Below are the code and all the weights of a small trained network. Each question names an input and a target symbol and asks about switching units off, where a switched-off unit gives its printed mean instead of its output.

import numpy as np


def w(rows, s, z=0):
    codes = np.array(rows[::2]) - 128.0
    scale = np.full(codes.shape[1], s)
    scale[-1] = z or s
    return codes * scale


def norm(h):
    return h / np.sqrt((h * h).mean(-1, keepdims=True) + 1e-5)


def f(y):
    return y / 2 * (1 + np.tanh(0.7978845608 * (y + 0.044715 * y**3)))


def softmax(a):
    e = np.exp(a - a.max(-1, keepdims=True))
    return e / e.sum(-1, keepdims=True)


def log_softmax(a):
    a = a - a.max(-1, keepdims=True)
    return a - np.log(np.exp(a).sum(-1, keepdims=True))


def net(x, mask):
    ids = ['αβγδεζλμπτφψω'.index(c) for c in x.split()]
    T = len(ids)
    res = E[ids] + P[:T]
    u = 0
    for l in range(2):
        q, k, v = (norm(res) @ M[l].T for M in (Q, K, V))
        z = softmax(np.where(np.tri(T) > 0, q @ k.T / 2**0.5, -1e9)) @ v
        res = res + np.where(mask[u], z, O[l][:, -1]) @ O[l][:, :-1]
        u += 1
        y = f(norm(res) @ A[l][:, :-1].T + A[l][:, -1])
        res = res + np.where(mask[u : u + 8], y, B[l][:, -1]) @ B[l][:, :-1]
        u += 8
    return log_softmax(norm(res)[-1] @ U[:, :-1].T + U[:, -1])


Q, K, V, O, A, B = {}, {}, {}, {}, {}, {}
E = w([
[75,192,91,179,142,137],'α',
[126,139,137,149,156,158],'β',
[161,115,154,2,98,119],'γ',
[158,119,193,3,170,175],'δ',
[101,149,112,153,114,99],'ε',
[108,55,69,80,20,146],'ζ',
[109,115,102,165,99,149],'λ',
[84,179,125,145,154,112],'μ',
[121,144,92,188,113,136],'π',
[178,59,145,30,103,224],'τ',
[130,98,113,174,110,179],'φ',
[124,171,124,134,143,106],'ψ',
[151,123,116,160,134,146],'ω',
],0.00065)
P = w([
[188,82,168,178,161,73],'0',
[18,154,189,182,67,181],'1',
[147,155,35,96,203,155],'2',
[3,158,181,160,64,173],'3',
[144,143,31,69,207,159],'4',
[2,163,177,143,58,162],'5',
[147,142,27,65,203,173],'6',
],0.00042)
Q[0] = w([
[223,109,3,64,231,120],'L0H1',
[24,156,255,200,13,137],'L0H1',
],0.0048)
K[0] = w([
[107,131,115,2,83,169],'L0H1',
[145,124,146,253,168,85],'L0H1',
],0.0052)
V[0] = w([
[144,150,150,45,22,134],'L0H1',
[254,80,213,60,143,53],'L0H1',
],0.00096)
O[0] = w([
[18,157,61,183,88,127,3],'L0H1',
[146,254,121,104,41,231,129],'L0H1',
],0.00099,0.00062)
A[0] = w([
[86,138,67,171,42,203,66],'L0N1',
[167,158,102,110,167,118,97],'L0N2',
[14,189,101,149,129,93,219],'L0N3',
[117,110,101,62,75,157,229],'L0N4',
[132,133,123,135,130,134,103],'L0N5',
[113,58,105,187,175,6,3],'L0N6',
[187,129,132,81,145,127,103],'L0N7',
[113,152,158,47,111,143,135],'L0N8',
],0.002,0.00045)
B[0] = w([
[153,193,213,9,228,46,190],'L0N1',
[133,73,96,97,174,35,151],'L0N2',
[253,3,166,128,183,230,253],'L0N3',
[131,207,144,239,217,137,152],'L0N4',
[128,123,136,117,116,120,128],'L0N5',
[43,255,90,134,142,230,91],'L0N6',
[30,90,127,167,159,27,115],'L0N7',
[113,153,61,212,120,141,144],'L0N8',
],0.00091,0.00078)
Q[1] = w([
[103,133,28,111,146,46],'L1H1',
[154,115,2,71,240,127],'L1H1',
],0.0067)
K[1] = w([
[104,76,119,39,162,173],'L1H1',
[80,117,129,1,110,140],'L1H1',
],0.0073)
V[1] = w([
[85,206,227,107,250,41],'L1H1',
[107,184,64,195,39,14],'L1H1',
],0.0014)
O[1] = w([
[88,209,187,217,93,25,254],'L1H1',
[70,122,4,129,150,93,214],'L1H1',
],0.0017,0.00023)
A[1] = w([
[110,140,192,221,107,57,23],'L1N1',
[81,96,166,112,78,175,84],'L1N2',
[74,83,4,156,123,148,82],'L1N3',
[133,197,141,102,161,164,62],'L1N4',
[154,89,56,238,133,81,37],'L1N5',
[126,173,60,82,153,18,1],'L1N6',
[82,105,140,137,144,214,109],'L1N7',
[11,197,115,158,70,138,2],'L1N8',
],0.0025,0.00065)
B[1] = w([
[87,64,71,46,128,82,153],'L1N1',
[215,171,117,180,172,75,75],'L1N2',
[51,136,202,140,62,102,193],'L1N3',
[111,173,120,92,2,102,243],'L1N4',
[210,139,205,130,169,208,130],'L1N5',
[205,121,73,187,100,101,134],'L1N6',
[183,119,38,144,75,45,253],'L1N7',
[173,154,129,124,228,221,152],'L1N8',
],0.0015,0.00044)
U = w([
[84,3,154,71,225,48,77],'α',
[132,218,241,23,98,73,190],'β',
[217,127,47,235,188,17,241],'γ',
[127,122,214,205,100,181,169],'δ',
[51,163,129,207,90,149,35],'ε',
[190,43,131,172,97,146,120],'ζ',
[84,26,2,57,96,192,186],'λ',
[34,154,151,137,196,32,40],'μ',
[24,82,115,184,43,102,133],'π',
[184,79,216,192,180,203,124],'τ',
[249,103,120,36,120,213,2],'φ',
[83,219,81,123,251,229,236],'ψ',
[181,240,28,115,24,99,75],'ω',
],0.0057,0.00079)

Each question gives the input, a string of symbols that net reads in full, and the target symbol t.
The units are the heads (2 rows each of Q, K, V and O) and the neurons (one row each of A and B). Each row of codes is followed by its name. A weight is (code - 128) times the scale printed after its matrix; where a second scale follows, it is the last column's (O, A, B and U).
mask holds one flag per unit, layer by layer, with each layer's heads first. A switched-off unit (its flag False) gives its mean, the last column of its rows in O or B, instead of its output. The means were averaged over made-up inputs and are rounded, as every weight is.
A unit's drop is (log p(t) with every unit on - log p(t) with that unit switched off) / (log p(t) with every unit on - log p(t) with every unit switched off).
The circuit of an input: a set's keep is (log p(t) with only the set's units on - log p(t) with every unit switched off) / (log p(t) with every unit on - log p(t) with every unit switched off). Starting from the 12 units with the biggest drops (on a tie, the unit counted first), units are removed one at a time, each time the one whose removal leaves the highest keep (on an exact tie, the one counted first), for as long as the keep stays at least 0.8.
circuit, biggest first: the units of the circuit, biggest drop first
unit that matters most: the unit with the biggest drop
k most important neurons: the k neurons with the biggest drops, biggest first
top k neurons in layer l: the k neurons of layer l with the biggest drops, biggest first
input π ψ ψ γ φ β β, target ω: circuit, biggest first -> [L1N4 L1N8 L0N3]
input δ ψ ψ ψ ε, target β: circuit, biggest first -> [L1H1]
input α ψ ψ β τ ω, target α: circuit, biggest first -> [L1N1 L0H1]
input μ λ ψ π, target μ: 4 most important neurons -> [L0N1 L1N1 L0N3 L0N6]
input ω ζ λ ζ ψ, target λ: circuit, biggest first -> [L1H1 L1N8 L0H1]
input λ π β μ β γ λ, target ω: top 2 neurons in layer 0 -> [L0N1 L0N4]
input ψ π β ψ, target ψ: circuit, biggest first -> [L1H1 L0N1 L1N8 L0N3]
input λ β ω ψ, target λ: 3 most important neurons -> [L0N3 L0N1 L0N4]
input φ λ ω, target τ: 4 most important neurons -> [L0N1 L1N5 L0N2 L1N1]
input α ψ δ ψ ψ ψ, target α: circuit, biggest first -> [L0H1 L1N1]
input φ δ ψ α, target φ: 2 most important neurons -> [L0N3 L0N1]
input λ ε β ω ω λ, target λ: circuit, biggest first -> [L0N1 L1H1 L0N3]
input γ β ψ ω, target γ: circuit, biggest first -> [L1N2 L1N7]
input β ω β ζ, target β: top 3 neurons in layer 0 -> [L0N1 L0N6 L0N3]
input β ψ φ ψ γ ω ω, target ω: unit that matters most -> L0H1
input ω ψ β, target α: 3 most important neurons -> [L1N8 L0N3 L1N3]
input γ ψ τ ψ λ μ δ, target β: circuit, biggest first -> [L1H1 L0N3 L1N8]
input τ ψ ψ, target φ: 2 most important neurons -> [L0N3 L1N3]
input ω ε ψ β ψ ψ, target ω: top 2 neurons in layer 0 -> [L0N1 L0N3]
input λ ε β β β, target α: top neuron in layer 1 -> [L1N8]
input ψ μ ψ α, target ψ: top 2 neurons in layer 0 -> [L0N1 L0N3]
input γ λ λ δ ω ψ β, target β: circuit, biggest first -> [L1H1 L1N8 L1N5]
input λ ψ ψ π, target λ: circuit, biggest first -> [L0N3 L0N1 L1H1]
input β δ λ β ψ ω, target β: 2 most important neurons -> [L0N1 L0N3]
